Below is a small trained network, with its code and all its weights. Each question gives an input and a class and asks what happens when units are switched off, that is, made to give their printed mean instead of their output.

import numpy as np


def w(rows, s, z=0):
    codes = np.array(rows[::2]) - 128.0
    scale = np.full(codes.shape[1], s)
    scale[-1] = z or s
    return codes * scale


def norm(h):
    return h / np.sqrt((h * h).mean(-1, keepdims=True) + 1e-5)


def f(y):
    return y / 2 * (1 + np.tanh(0.7978845608 * (y + 0.044715 * y**3)))


def log_softmax(a):
    a = a - a.max(-1, keepdims=True)
    return a - np.log(np.exp(a).sum(-1, keepdims=True))


def net(x, mask):
    res = np.array(x, float).reshape(1, 4) / 4 @ E
    u = 0
    for l in range(3):
        y = f(norm(res) @ A[l][:, :-1].T + A[l][:, -1])
        res = res + np.where(mask[u : u + 4], y, B[l][:, -1]) @ B[l][:, :-1]
        u += 4
    return log_softmax(norm(res)[-1] @ U[:, :-1].T + U[:, -1])


A, B = {}, {}
E = w([
[203,135,112],'x0',
[157,17,194],'x1',
[131,130,130],'x2',
[139,211,255],'x3',
],0.0076)
A[0] = w([
[115,83,34,6],'L0N0',
[244,156,92,90],'L0N1',
[112,118,176,54],'L0N2',
[6,120,137,28],'L0N3',
],0.019,0.0024)
B[0] = w([
[240,56,81,254],'L0N0',
[53,32,247,215],'L0N1',
[215,138,119,162],'L0N2',
[87,6,251,205],'L0N3',
],0.019,0.0063)
A[1] = w([
[84,91,115,141],'L1N0',
[160,77,128,185],'L1N1',
[1,167,94,79],'L1N2',
[123,187,177,254],'L1N3',
],0.028,0.0026)
B[1] = w([
[114,188,137,165],'L1N0',
[111,200,142,253],'L1N1',
[136,226,223,150],'L1N2',
[173,71,6,188],'L1N3',
],0.022,0.013)
A[2] = w([
[38,106,25,39],'L2N0',
[155,252,141,231],'L2N1',
[94,124,57,3],'L2N2',
[3,83,141,27],'L2N3',
],0.015,0.0025)
B[2] = w([
[213,126,189,130],'L2N0',
[223,215,175,254],'L2N1',
[251,78,217,126],'L2N2',
[223,112,205,194],'L2N3',
],0.02,0.0057)
U = w([
[191,40,57,174],'0',
[102,57,254,160],'1',
[177,239,163,179],'2',
[176,121,178,228],'3',
[135,143,167,72],'4',
[26,176,145,25],'5',
[49,126,115,2],'6',
],0.015,0.0083)

Each question gives the input, the list of numbers given to net, and the class t.
The units are the neurons (one row each of A and B). Each row of codes is followed by its name. A weight is (code - 128) times the scale printed after its matrix; where a second scale follows, it is the last column's (A, B and U).
mask holds one flag per neuron, layer by layer. A switched-off neuron (its flag False) gives its mean, the last column of its row in B, instead of its output. The means were averaged over made-up inputs and are rounded, as every weight is.
A unit's drop is (log p(t) with every unit on - log p(t) with that unit switched off) / (log p(t) with every unit on - log p(t) with every unit switched off).
The circuit of an input: a set's keep is (log p(t) with only the set's units on - log p(t) with every unit switched off) / (log p(t) with every unit on - log p(t) with every unit switched off). Starting from all 12 units, units are removed one at a time, each time the one whose removal leaves the highest keep (on an exact tie, the one counted first), for as long as the keep stays at least 0.8.
units of the circuit, in order: the units of the circuit, biggest drop first
k most important neurons: the k neurons with the biggest drops, biggest first
k most important neurons of layer l: the k neurons of layer l with the biggest drops, biggest first
drop when u is switched off: that unit's drop, to one decimal
input [-7,-1,-4,5], class 1: units of the circuit, in order => (L0N3)
input [-7,8,7,-5], class 2: units of the circuit, in order => (L1N1 L0N1)
input [-4,0,3,-5], class 0: 4 most important neurons => (L0N0 L0N1 L2N1 L1N2)
input [5,2,-5,7], class 0: 2 most important neurons => (L0N0 L1N3)
input [7,-6,2,-8], class 0: units of the circuit, in order => (L2N1 L0N3 L0N1)
input [6,7,-7,-4], class 2: units of the circuit, in order => (L1N1 L0N3)
input [7,5,7,5], class 1: units of the circuit, in order => (L0N1 L2N1)
input [1,-6,-3,7], class 0: 2 most important neurons of layer 1 => (L1N3 L1N1)
input [-6,-1,-2,5], class 1: 2 most important neurons of layer 0 => (L0N3 L0N0)
input [6,0,6,4], class 1: 2 most important neurons => (L0N1 L2N1)
input [8,-1,6,-6], class 1: 2 most important neurons => (L0N1 L1N3)
input [-3,3,6,6], class 0: 2 most important neurons => (L0N0 L1N3)
input [-1,-2,5,-7], class 0: 2 most important neurons => (L0N0 L2N1)
input [-2,-8,6,-8], class 0: units of the circuit, in order => (L2N1)
input [-6,-6,3,1], class 1: 3 most important neurons => (L0N3 L1N1 L2N1)
input [-3,5,3,6], class 0: 2 most important neurons of layer 1 => (L1N3 L1N1)
input [8,0,-7,-5], class 1: 2 most important neurons => (L0N1 L1N3)
input [-1,7,2,-4], class 2: 2 most important neurons => (L1N1 L1N3)
input [3,3,3,7], class 0: 2 most important neurons of layer 1 => (L1N3 L1N1)
input [8,1,-8,-3], class 1: units of the circuit, in order => (L0N1)
input [-4,-3,-2,-2], class 1: drop when L2N1 is switched off => 0.1
